[[111 128 120 152]
 [143 121 157 145]
 [129 124 145 151]]
:
[[121 157]
 [124 145]]

[[136 122 127 150 128]
 [136 119 127 147 125]
 [136 121 127 150 128]
 [136 120 126 149 128]
 [136 118 127 147 124]]
:
[[119 127]
 [121 127]]

[[113 135 119 132 142]
 [109 132 124 139 140]
 [120 143 121 136 110]
 [118 103 143 154 124]]
:
[[132 124]
 [143 121]]

[[115 104 103]
 [117 145 151]
 [131 140 151]
 [109 122 107]]
:
[[145 151]
 [140 151]]

[[133 129 141 152]
 [138 127 135 139]
 [130 133 135 158]]
:
[[127 135]
 [133 135]]

[[139 124 122 145 140]
 [130 124 128 132 132]
 [118 154 127 119 110]
 [110 138 137 106 109]
 [134 124 125 138 136]]
:
[[124 128]
 [154 127]]

[[128 130 142]
 [104 152 108]
 [146 116 138]
 [107 131 114]]
:
[[152 108]
 [116 138]]

[[104 114 140 141 118]
 [130 133 111 121  99]
 [119 154 104 126 131]
 [110 129 120 148 122]
 [106 118 112 114 137]]
:
[[133 111]
 [154 104]]
---
[[124 118 124 136 137 128]
 [145 135 147 133 119 132]
 [155 148 136 126 114 140]
 [140 146 108 119 111 142]
 [135 131 134 125 127 124]
 [121 135 137 123 113 135]
 [125 138 121 121 129 133]
 [123 129 138 109 118 127]]
:
[[140 146 108 119 111 142]
 [125 138 121 121 129 133]
 [124 118 124 136 137 128]
 [135 131 134 125 127 124]
 [155 148 136 126 114 140]
 [121 135 137 123 113 135]
 [123 129 138 109 118 127]
 [145 135 147 133 119 132]]

[[101 125 119 141 131 128 113 119 140 132]
 [144 122 128 128 134 128 120 132 116 131]
 [145 125 129 134 131 129 116 139 109 135]
 [130 117 121 134 132 139 138 142 135 128]
 [121 139 139 137 137 119 106 143 129 133]]
:
[[101 125 119 141 131 128 113 119 140 132]
 [130 117 121 134 132 139 138 142 135 128]
 [144 122 128 128 134 128 120 132 116 131]
 [145 125 129 134 131 129 116 139 109 135]
 [121 139 139 137 137 119 106 143 129 133]]

[[141 120 125 117 130 124 126]
 [104 145 139 144 120 108 126]
 [131 123 129 115 131 110 119]]
:
[[141 120 125 117 130 124 126]
 [131 123 129 115 131 110 119]
 [104 145 139 144 120 108 126]]

[[ 98 105 133 117 157 102 108 101]
 [129 132 144 136 121 139 127 144]
 [115 119 128 116 147 107 121 104]]
:
[[115 119 128 116 147 107 121 104]
 [ 98 105 133 117 157 102 108 101]
 [129 132 144 136 121 139 127 144]]

[[132 134 132 141]
 [107 119 133 111]
 [116 125 128 128]
 [111 118 129 120]
 [141 135 124 141]
 [149 143 136 152]]
:
[[141 135 124 141]
 [116 125 128 128]
 [111 118 129 120]
 [132 134 132 141]
 [107 119 133 111]
 [149 143 136 152]]

[[135 127 117 139 125 113 129 128 138 115 112]
 [118 133 134 123 136 121 136 120 122 135 137]
 [128 135 128 137 130 116 128 125 134 123 126]
 [131 135 120 144 131 102 132 122 140 115 114]
 [122 124 136 116 131 137 126 129 120 136 137]]
:
[[135 127 117 139 125 113 129 128 138 115 112]
 [131 135 120 144 131 102 132 122 140 115 114]
 [128 135 128 137 130 116 128 125 134 123 126]
 [118 133 134 123 136 121 136 120 122 135 137]
 [122 124 136 116 131 137 126 129 120 136 137]]

[[131 129 112 118 105 124 130 127 128]
 [104 153 129 118 130 118 151 107 145]
 [130 140 127 126 112 125 135 111 146]
 [125 122 150 135 122 111 141 139 139]]
:
[[131 129 112 118 105 124 130 127 128]
 [130 140 127 126 112 125 135 111 146]
 [104 153 129 118 130 118 151 107 145]
 [125 122 150 135 122 111 141 139 139]]

[[133 118 124 131 122 125 114 123 109 115 122 114 120 124 135]
 [136 142 139 153 139 147 115 137 138 120 117 143 126 122 129]
 [125 112 133 115 121 134 127 129 112 139 135 129 126 132 124]]
:
[[133 118 124 131 122 125 114 123 109 115 122 114 120 124 135]
 [125 112 133 115 121 134 127 129 112 139 135 129 126 132 124]
 [136 142 139 153 139 147 115 137 138 120 117 143 126 122 129]]

[[129 133 126 134 137 125 134 129]
 [129 134 125 137 144 126 131 132]
 [121 105 129 109 116 147 119 109]
 [138 144 123 144 143 114 132 145]]
:
[[138 144 123 144 143 114 132 145]
 [129 134 125 137 144 126 131 132]
 [129 133 126 134 137 125 134 129]
 [121 105 129 109 116 147 119 109]]
---
[[138 129 125 133 116 129 117 131 126 139 113]
 [117 132 134 118 125 132 126 130 131 120 115]
 [145 131 152 140 145 109 119 133 131 125 127]
 [134 128 124 130 120 129 123 131 125 137 120]
 [127 138 131 120 125 133 128 131 120 126 123]
 [127 135 133 129 120 119 135 114 127 132 131]]
:
[[134 128 124 130 120 129 123 131 125 137 120]
 [138 129 125 133 116 129 117 131 126 139 113]
 [127 138 131 120 125 133 128 131 120 126 123]
 [127 135 133 129 120 119 135 114 127 132 131]
 [117 132 134 118 125 132 126 130 131 120 115]
 [145 131 152 140 145 109 119 133 131 125 127]]

[[124 139 125 117 117 102 124]
 [127 135 129 122 123 102 127]
 [129 120 126 135 133 102 129]
 [127 142 134 117 121 102 128]
 [126 148 136 111 117 102 127]
 [131 117 127 139 137 102 130]]
:
[[124 139 125 117 117 102 124]
 [129 120 126 135 133 102 129]
 [131 117 127 139 137 102 130]
 [127 135 129 122 123 102 127]
 [127 142 134 117 121 102 128]
 [126 148 136 111 117 102 127]]

[[120  99 127]
 [129 126 121]
 [154 114 126]
 [127 136 135]
 [131 112 130]
 [138 119 124]
 [118 130 131]
 [148 128 129]
 [147 139 138]]
:
[[129 126 121]
 [138 119 124]
 [154 114 126]
 [120  99 127]
 [148 128 129]
 [131 112 130]
 [118 130 131]
 [127 136 135]
 [147 139 138]]

[[117 142 146 119 144 143 110 136 144 142 143]
 [145 123 115 142 116 117 157 123 115 125 117]]
:
[[145 123 115 142 116 117 157 123 115 125 117]
 [117 142 146 119 144 143 110 136 144 142 143]]

[[110 117 134 155 133 143]
 [116 107 137 144 137 117]
 [146 149 128 110 131 120]]
:
[[146 149 128 110 131 120]
 [110 117 134 155 133 143]
 [116 107 137 144 137 117]]

[[138 139 134 140 114 135 127 117 118 139 139]
 [143 132 140 140 113 139 150 121 131 120 120]
 [134 129 139 121 124 133 140 128 129 112 153]]
:
[[138 139 134 140 114 135 127 117 118 139 139]
 [134 129 139 121 124 133 140 128 129 112 153]
 [143 132 140 140 113 139 150 121 131 120 120]]
---
[[144 149 112 150 140 149 149]
 [150 149 107 149 150 107 149]
 [106 108 149 106 107 107 107]
 [149 107 107 107 107 106 106]
 [148 148 107 148 149 149 148]
 [107 149 107 107 149 150 148]
 [106 107 149 107 107 107 107]
 [148 145 116 149 145 147 148]
 [148 149 112 149 142 149 146]
 [106 107 149 106 150 149 148]
 [149 148 150 107 107 107 106]]
:
[[149 148 150 107 107 107 106]
 [144 149 112 150 140 149 149]
 [150 149 107 149 150 107 149]
 [106 108 149 106 107 107 107]
 [149 107 107 107 107 106 106]
 [148 148 107 148 149 149 148]
 [107 149 107 107 149 150 148]
 [106 107 149 107 107 107 107]
 [148 145 116 149 145 147 148]
 [148 149 112 149 142 149 146]
 [106 107 149 106 150 149 148]]

[[128 107 144 110 152 133 132 145 143 134 137 114 146 132 115 112]
 [148 145 138 132 105 144 135 134 146 128 114 137 149 143 139 116]]
:
[[148 145 138 132 105 144 135 134 146 128 114 137 149 143 139 116]
 [128 107 144 110 152 133 132 145 143 134 137 114 146 132 115 112]]

[[108 104 104 106]
 [105 104 104 104]
 [105 104 104 104]
 [104 104 104 104]]
:
[[104 104 104 104]
 [108 104 104 106]
 [105 104 104 104]
 [105 104 104 104]]

[[132 126 122 127 130 125]
 [139 150 126 133 129 135]]
:
[[139 150 126 133 129 135]
 [132 126 122 127 130 125]]

[[105 147]
 [112 138]
 [124 130]
 [138 114]
 [116 141]
 [138 117]
 [126 133]
 [121 137]
 [148 103]
 [114 139]
 [141 114]
 [134 117]]
:
[[134 117]
 [105 147]
 [112 138]
 [124 130]
 [138 114]
 [116 141]
 [138 117]
 [126 133]
 [121 137]
 [148 103]
 [114 139]
 [141 114]]

[[124 144]
 [136 121]
 [131 144]
 [127 150]
 [134 110]
 [127 110]
 [120 127]
 [127 155]
 [124 116]
 [127 144]
 [120 150]
 [145 127]]
:
[[145 127]
 [124 144]
 [136 121]
 [131 144]
 [127 150]
 [134 110]
 [127 110]
 [120 127]
 [127 155]
 [124 116]
 [127 144]
 [120 150]]
